The symbols move the objects like this.
vo: w575->w654, w654->w747, w277->w3, w683->w657, w503->w634, w306->w167, w173->w379, w787->w277, w634->w803, w566->w499, w300->w265, w752->w571, w275->w821, w214->w264, w499->w591, w935->w642, w633->w603, w291->w847, w803->w339, w820->w575, w764->w683, w433->w831, w747->w559, w807->w873, w337->w668, w559->w764, w821->w173, w873->w935, w436->w566, w3->w628, w349->w374, w668->w281, w642->w528, w265->w376, w339->w523, w603->w84, w591->w820, w628->w306, w528->w214, w264->w291, w571->w414, w57->w928, w831->w907, w847->w436, w93->w807, w374->w433, w281->w349, w928->w633, w84->w337, w907->w941, w523->w752, w422->w93, w657->w787, w379->w503, w376->w57, w414->w300, w941->w422, w167->w275
si: w575->w787, w654->w277, w277->w173, w683->w167, w503->w414, w306->w634, w173->w752, w787->w821, w634->w300, w566->w559, w300->w84, w752->w928, w275->w339, w214->w591, w499->w764, w935->w436, w633->w374, w291->w575, w803->w265, w820->w657, w764->w306, w433->w873, w747->w3, w807->w291, w337->w907, w559->w628, w821->w523, w873->w847, w436->w747, w3->w379, w349->w93, w668->w941, w642->w566, w265->w337, w339->w376, w603->w433, w591->w683, w628->w503, w528->w499, w264->w820, w571->w633, w57->w281, w831->w935, w847->w654, w93->w264, w374->w807, w281->w422, w928->w349, w84->w831, w907->w642, w523->w57, w422->w214, w657->w275, w379->w571, w376->w668, w414->w603, w941->w528, w167->w803
pu: w575->w591, w654->w820, w277->w657, w683->w559, w503->w173, w306->w3, w173->w275, w787->w683, w634->w379, w566->w847, w300->w571, w752->w339, w275->w306, w214->w642, w499->w436, w935->w807, w633->w57, w291->w214, w803->w503, w820->w499, w764->w747, w433->w349, w747->w575, w807->w422, w337->w603, w559->w654, w821->w167, w873->w93, w436->w291, w3->w787, w349->w668, w668->w84, w642->w873, w265->w414, w339->w634, w603->w928, w591->w566, w628->w277, w528->w935, w264->w528, w571->w523, w57->w265, w831->w374, w847->w264, w93->w941, w374->w281, w281->w337, w928->w376, w84->w633, w907->w433, w523->w803, w422->w907, w657->w764, w379->w821, w376->w300, w414->w752, w941->w831, w167->w628
da: w575->w764, w654->w683, w277->w167, w683->w3, w503->w523, w306->w173, w173->w803, w787->w306, w634->w752, w566->w575, w300->w928, w752->w265, w275->w503, w214->w436, w499->w654, w935->w264, w633->w668, w291->w499, w803->w571, w820->w559, w764->w277, w433->w422, w747->w657, w807->w528, w337->w374, w559->w787, w821->w634, w873->w214, w436->w820, w3->w275, w349->w907, w668->w433, w642->w291, w265->w633, w339->w414, w603->w281, w591->w747, w628->w821, w528->w847, w264->w566, w571->w376, w57->w84, w831->w93, w847->w591, w93->w642, w374->w941, w281->w831, w928->w337, w84->w349, w907->w807, w523->w300, w422->w935, w657->w628, w379->w339, w376->w603, w414->w57, w941->w873, w167->w379
po: w575->w847, w654->w436, w277->w747, w683->w820, w503->w306, w306->w683, w173->w3, w787->w654, w634->w167, w566->w528, w300->w803, w752->w379, w275->w787, w214->w93, w499->w214, w935->w907, w633->w414, w291->w873, w803->w275, w820->w291, w764->w591, w433->w84, w747->w566, w807->w433, w337->w376, w559->w499, w821->w277, w873->w831, w436->w642, w3->w559, w349->w633, w668->w57, w642->w941, w265->w339, w339->w821, w603->w300, w591->w264, w628->w764, w528->w422, w264->w807, w571->w503, w57->w752, w831->w337, w847->w935, w93->w374, w374->w603, w281->w928, w928->w571, w84->w265, w907->w668, w523->w173, w422->w349, w657->w575, w379->w628, w376->w523, w414->w634, w941->w281, w167->w657
ru: w575->w820, w654->w575, w277->w787, w683->w764, w503->w379, w306->w628, w173->w821, w787->w657, w634->w503, w566->w436, w300->w414, w752->w523, w275->w167, w214->w528, w499->w566, w935->w873, w633->w928, w291->w264, w803->w634, w820->w591, w764->w559, w433->w374, w747->w654, w807->w93, w337->w84, w559->w747, w821->w275, w873->w807, w436->w847, w3->w277, w349->w281, w668->w337, w642->w935, w265->w300, w339->w803, w603->w633, w591->w499, w628->w3, w528->w642, w264->w214, w571->w752, w57->w376, w831->w433, w847->w291, w93->w422, w374->w349, w281->w668, w928->w57, w84->w603, w907->w831, w523->w339, w422->w941, w657->w683, w379->w173, w376->w265, w414->w571, w941->w907, w167->w306

In the rows, zero is written as 57.

The rows follow the links: the fewer symbols apart two objects are, the more alike their rows tend to be.

Each row is also shifted at random along 3 hidden directions that mean nothing.

Row, then object:
[ 108,   67,   51,   49,   49,   55,   37,   59,   41,   70,   48,   49,   41,   61,   60,   77,   44,   38,   44,   63,   55,   67,   74,   60,   51,   60] | w167
[  48,   52,   53,   53,   48,   49,   33,   80,   51,   45,   50,   40,   41,   59,   81,   69,   56,   32,   64,   61,   41,   93,   89,   66,   40,   75] | w173
[  35,   59,   70,   65,   49,   31,   67,   37,   63,   57,   47,   61,   44,   50,   34,   37,   52,   75,   57,   61,   42,   39,   44,   42,   64,   38] | w907
[  40,   81,   36,   82,   37,   54,   62,   42,   71,   62,   30,   46,   72,   49,   49,   43,   48,   50,   78,   56,   48,   31,   41,   21,   69,   71] | w928
[  45,   38,   70,   47,   75,   72,   68,   58,   57,   60,   57,   71,   61,   45,   55,   44,   53,   79,   48,   73,   77,   55,   44,   71,   63,   49] | w291
[  48,   53,   54,   49,   58,   77,   37,   69,   43,   70,   58,   57,   49,   65,   56,   88,   53,   49,   48,   38,   65,   69,   88,   74,   51,   58] | w277
[  46,   74,   36,   75,   43,   55,   56,   50,   51,   60,   66,   42,   87,   56,   73,   62,   60,   33,   64,   59,   60,   56,   42,   37,   55,   83] | w414
[  36,   71,   57,   68,   49,   34,   69,   39,   65,   55,   69,   58,   67,   62,   42,   50,   64,   60,   64,   40,   45,   38,   44,   39,   63,   44] | w281
[  25,   49,   76,   58,   55,   50,   71,   35,   44,   67,   69,   73,   61,   46,   36,   51,   50,   75,   31,   75,   70,   41,   32,   53,   70,   40] | w873
[  95,   60,   52,   51,   47,   51,   38,   67,   39,   58,   62,   48,   47,   62,   69,   77,   53,   35,   48,   61,   52,   79,   75,   62,   42,   65] | w821
[  89,   38,   69,   40,   79,   81,   66,   65,   68,   54,   41,   70,   48,   46,   54,   36,   53,   83,   61,   69,   74,   54,   51,   72,   62,   50] | w566
[  54,   65,   46,   60,   40,   64,   31,   63,   45,   72,   27,   46,   43,   49,   60,   76,   34,   38,   50,   66,   51,   67,   78,   55,   55,   68] | w275
[  76,   65,   54,   51,   51,   74,   34,   60,   40,   80,   45,   58,   48,   61,   53,   89,   44,   43,   42,   52,   66,   62,   76,   65,   58,   56] | w3
[  55,   47,   57,   45,   73,   93,   52,   65,   56,   71,   51,   71,   62,   54,   52,   68,   50,   72,   53,   49,   83,   49,   63,   75,   66,   52] | w575
[  32,   68,   63,   68,   48,   34,   70,   31,   57,   59,   63,   61,   58,   57,   33,   53,   58,   68,   51,   51,   46,   31,   40,   39,   70,   38] | w433
[  55,   61,   51,   51,   62,   91,   41,   59,   44,   79,   55,   68,   58,   62,   51,   90,   48,   55,   43,   41,   78,   51,   71,   75,   60,   49] | w683
[  31,   33,   79,   50,   66,   52,   69,   56,   58,   48,   59,   69,   48,   47,   51,   37,   55,   79,   48,   75,   60,   50,   47,   66,   59,   43] | w642
[  56,   55,   53,   47,   54,   62,   31,   75,   47,   61,   51,   50,   40,   61,   68,   82,   50,   39,   55,   52,   52,   78,   88,   68,   46,   61] | w306
[  22,   56,   73,   61,   54,   34,   71,   40,   53,   52,   69,   64,   54,   58,   38,   47,   59,   72,   47,   57,   50,   41,   45,   50,   62,   36] | w941
[  49,   34,   64,   44,   75,   88,   54,   75,   71,   57,   29,   64,   49,   45,   57,   46,   50,   81,   69,   58,   71,   56,   65,   75,   61,   57] | w591

In each set, the symbols that take the first to the second take the third to the fourth, perhaps in another order. Give the fourth.
Answer with the object's name.
A [   6,   40,   77,   58,   62,   33,   70,   48,   57,   42,   72,   63,   48,   57,   46,   45,   66,   73,   51,   56,   45,   58,   52,   59,   57,   36]
B [  65,   36,   80,   44,   70,   44,   73,   53,   54,   46,   74,   69,   48,   49,   53,   37,   64,   82,   47,   75,   61,   57,   41,   65,   58,   41]
C [  73,   59,   51,   48,   60,   81,   37,   66,   56,   74,   32,   57,   42,   59,   53,   78,   42,   58,   54,   47,   65,   58,   80,   69,   58,   56]
D w306

A [  18,   47,   72,   57,   55,   30,   67,   50,   67,   43,   60,   63,   43,   55,   43,   42,   63,   72,   64,   54,   35,   54,   56,   53,   59,   38]
B [  53,   60,   63,   63,   56,   24,   69,   48,   78,   39,   52,   52,   42,   62,   44,   35,   66,   69,   74,   45,   27,   49,   54,   39,   58,   41]
C [  51,   75,   38,   75,   43,   48,   58,   55,   70,   51,   44,   42,   69,   53,   68,   42,   57,   43,   79,   56,   44,   53,   47,   33,   55,   80]
D w752

A [  39,   73,   43,   71,   52,   44,   67,   50,   70,   48,   64,   47,   74,   63,   59,   49,   70,   48,   78,   38,   43,   46,   47,   37,   55,   65]
B [  45,   36,   82,   50,   66,   38,   73,   53,   62,   41,   67,   67,   41,   53,   50,   33,   62,   81,   47,   70,   53,   61,   49,   65,   53,   39]
C [  79,   77,   41,   73,   46,   43,   60,   57,   77,   48,   33,   38,   62,   51,   62,   32,   56,   46,   85,   60,   35,   49,   48,   28,   56,   78]
D w422

A [  92,   51,   57,   40,   73,   87,   49,   65,   61,   68,   43,   65,   50,   58,   52,   66,   50,   69,   57,   49,   75,   57,   66,   73,   62,   48]
B [  78,   65,   49,   55,   41,   57,   30,   65,   51,   62,   22,   41,   35,   47,   65,   65,   36,   37,   55,   74,   44,   68,   78,   54,   51,   71]
C [  52,   68,   39,   71,   38,   56,   47,   58,   41,   63,   64,   46,   78,   55,   76,   69,   54,   28,   51,   67,   58,   68,   53,   50,   52,   84]
D w84

A [  65,   66,   45,   60,   41,   55,   37,   62,   37,   65,   63,   45,   60,   59,   71,   79,   50,   30,   44,   65,   56,   73,   68,   56,   46,   74]
B [  72,   64,   49,   55,   43,   59,   31,   63,   43,   68,   38,   45,   42,   56,   64,   74,   44,   36,   49,   62,   47,   67,   79,   57,   49,   68]
C [  64,   36,   75,   47,   70,   66,   68,   62,   64,   53,   44,   69,   45,   41,   52,   30,   52,   84,   57,   83,   65,   54,   47,   67,   63,   47]
D w642

A [  33,   58,   59,   62,   58,   28,   73,   53,   71,   30,   88,   55,   64,   76,   56,   50,   88,   57,   74,   27,   39,   60,   59,   54,   46,   48]
B [  52,   71,   59,   66,   50,   31,   70,   39,   70,   51,   55,   57,   53,   61,   38,   43,   63,   66,   66,   46,   37,   36,   44,   35,   63,   40]
C [  42,   29,   70,   44,   78,   78,   64,   72,   65,   47,   63,   71,   57,   50,   62,   45,   61,   80,   57,   63,   75,   67,   59,   82,   56,   53]
D w499

A [  38,   35,   63,   44,   78,   92,   57,   73,   61,   58,   56,   70,   59,   55,   61,   58,   58,   75,   59,   52,   79,   59,   65,   84,   60,   53]
B [  76,   39,   73,   46,   72,   70,   66,   58,   64,   57,   38,   68,   45,   39,   48,   31,   50,   83,   56,   85,   67,   49,   42,   64,   67,   47]
C [  23,   61,   64,   64,   52,   30,   71,   44,   69,   48,   59,   58,   50,   61,   39,   45,   62,   65,   64,   44,   38,   42,   51,   41,   60,   42]
D w84

A [  37,   39,   59,   43,   74,   91,   47,   74,   55,   62,   62,   68,   63,   63,   61,   78,   61,   66,   54,   34,   75,   66,   77,   87,   55,   52]
B [ 101,   71,   48,   57,   41,   52,   37,   55,   36,   73,   51,   51,   51,   58,   61,   76,   43,   34,   40,   70,   56,   64,   64,   54,   55,   65]
C [  29,   71,   46,   71,   45,   42,   64,   48,   71,   50,   59,   47,   75,   61,   53,   51,   65,   52,   76,   40,   43,   42,   46,   34,   60,   62]
D w93

A [  87,   70,   40,   69,   47,   48,   53,   60,   56,   50,   55,   39,   68,   54,   79,   48,   55,   32,   67,   70,   45,   66,   50,   42,   52,   82]
B [  46,   64,   39,   69,   45,   49,   51,   68,   68,   44,   45,   34,   65,   52,   80,   45,   58,   33,   82,   62,   39,   72,   63,   44,   49,   87]
C [  71,   59,   55,   50,   54,   65,   33,   69,   46,   65,   54,   51,   44,   64,   62,   83,   54,   41,   49,   46,   54,   74,   88,   71,   50,   57]
D w306

A [  11,   44,   76,   57,   57,   38,   71,   46,   54,   50,   85,   68,   55,   60,   45,   51,   64,   71,   41,   60,   56,   54,   44,   62,   58,   37]
B [  61,   40,   80,   48,   69,   46,   77,   42,   45,   51,   84,   73,   56,   58,   45,   46,   64,   74,   35,   72,   68,   55,   36,   65,   60,   37]
C [  60,   41,   76,   50,   68,   63,   71,   51,   56,   60,   53,   70,   51,   43,   49,   36,   50,   84,   47,   82,   69,   47,   37,   65,   64,   47]
D w847

A [  45,   34,   74,   48,   72,   75,   64,   63,   62,   56,   47,   69,   49,   42,   55,   37,   50,   83,   53,   75,   72,   51,   47,   72,   63,   51]
B [  86,   36,   64,   41,   81,   84,   62,   69,   64,   58,   52,   68,   53,   52,   57,   48,   56,   76,   60,   56,   77,   57,   58,   78,   59,   50]
C [  74,   54,   52,   47,   68,   88,   44,   65,   58,   72,   40,   65,   47,   58,   49,   75,   49,   62,   55,   42,   70,   57,   79,   73,   59,   51]
D w3

A [  83,   60,   50,   51,   48,   63,   30,   66,   48,   64,   33,   48,   35,   54,   61,   74,   43,   43,   55,   61,   50,   68,   83,   60,   49,   62]
B [  84,   61,   53,   51,   69,   97,   52,   55,   47,   87,   44,   68,   60,   56,   40,   77,   43,   65,   43,   49,   89,   41,   53,   65,   72,   49]
C [  51,   67,   42,   67,   38,   52,   39,   63,   47,   60,   45,   39,   64,   50,   75,   63,   46,   30,   59,   71,   48,   69,   59,   47,   49,   84]
D w628

A [  42,   50,   53,   51,   50,   56,   29,   76,   48,   50,   55,   45,   42,   64,   75,   77,   56,   33,   58,   53,   44,   89,   91,   71,   41,   68]
B [  79,   59,   50,   50,   50,   64,   35,   63,   37,   66,   69,   54,   51,   68,   68,   91,   54,   36,   39,   48,   59,   74,   78,   70,   47,   57]
C [  41,   70,   51,   71,   51,   36,   69,   42,   71,   46,   62,   52,   64,   65,   49,   49,   70,   57,   73,   36,   44,   42,   47,   34,   60,   52]
D w603

A [  64,   41,   61,   42,   78,   90,   53,   72,   62,   60,   54,   66,   55,   55,   58,   62,   59,   74,   59,   46,   77,   59,   69,   78,   58,   49]
B [  70,   56,   51,   47,   51,   66,   34,   72,   47,   63,   47,   53,   40,   62,   63,   81,   49,   43,   51,   51,   54,   75,   87,   72,   48,   59]
C [  44,   69,   49,   68,   50,   34,   68,   52,   79,   39,   48,   47,   55,   61,   53,   39,   70,   54,   87,   40,   31,   46,   54,   36,   54,   56]
D w422

A [  61,   55,   54,   51,   52,   65,   26,   73,   57,   62,   25,   47,   30,   56,   60,   75,   40,   47,   62,   55,   44,   74,   93,   66,   52,   63]
B [  66,   73,   40,   66,   39,   51,   45,   55,   30,   67,   74,   45,   74,   59,   76,   80,   53,   25,   38,   67,   62,   68,   52,   52,   47,   77]
C [  58,   68,   45,   61,   42,   54,   40,   60,   35,   64,   59,   45,   64,   56,   77,   77,   48,   26,   46,   68,   57,   71,   62,   54,   49,   77]
D w300

A [  55,   62,   46,   61,   44,   57,   36,   62,   35,   64,   58,   49,   54,   60,   69,   82,   48,   29,   43,   65,   56,   71,   68,   59,   48,   75]
B [  50,   64,   48,   56,   52,   85,   32,   57,   42,   87,   45,   62,   54,   59,   51,   93,   39,   46,   37,   46,   71,   54,   76,   64,   62,   55]
C [ 103,   54,   55,   41,   63,   73,   38,   68,   57,   64,   38,   55,   34,   63,   56,   69,   52,   55,   57,   49,   56,   66,   85,   71,   53,   51]
D w575

A [  67,   42,   60,   43,   76,   90,   59,   67,   63,   64,   40,   72,   54,   48,   51,   52,   50,   78,   58,   57,   77,   49,   56,   75,   65,   52]
B [  66,   54,   75,   59,   55,   39,   71,   38,   56,   60,   42,   65,   41,   42,   33,   30,   43,   81,   44,   83,   55,   37,   33,   47,   73,   38]
C [  38,   62,   41,   69,   44,   51,   44,   68,   53,   49,   59,   40,   70,   56,   82,   60,   58,   31,   64,   63,   48,   72,   62,   50,   45,   87]
D w3

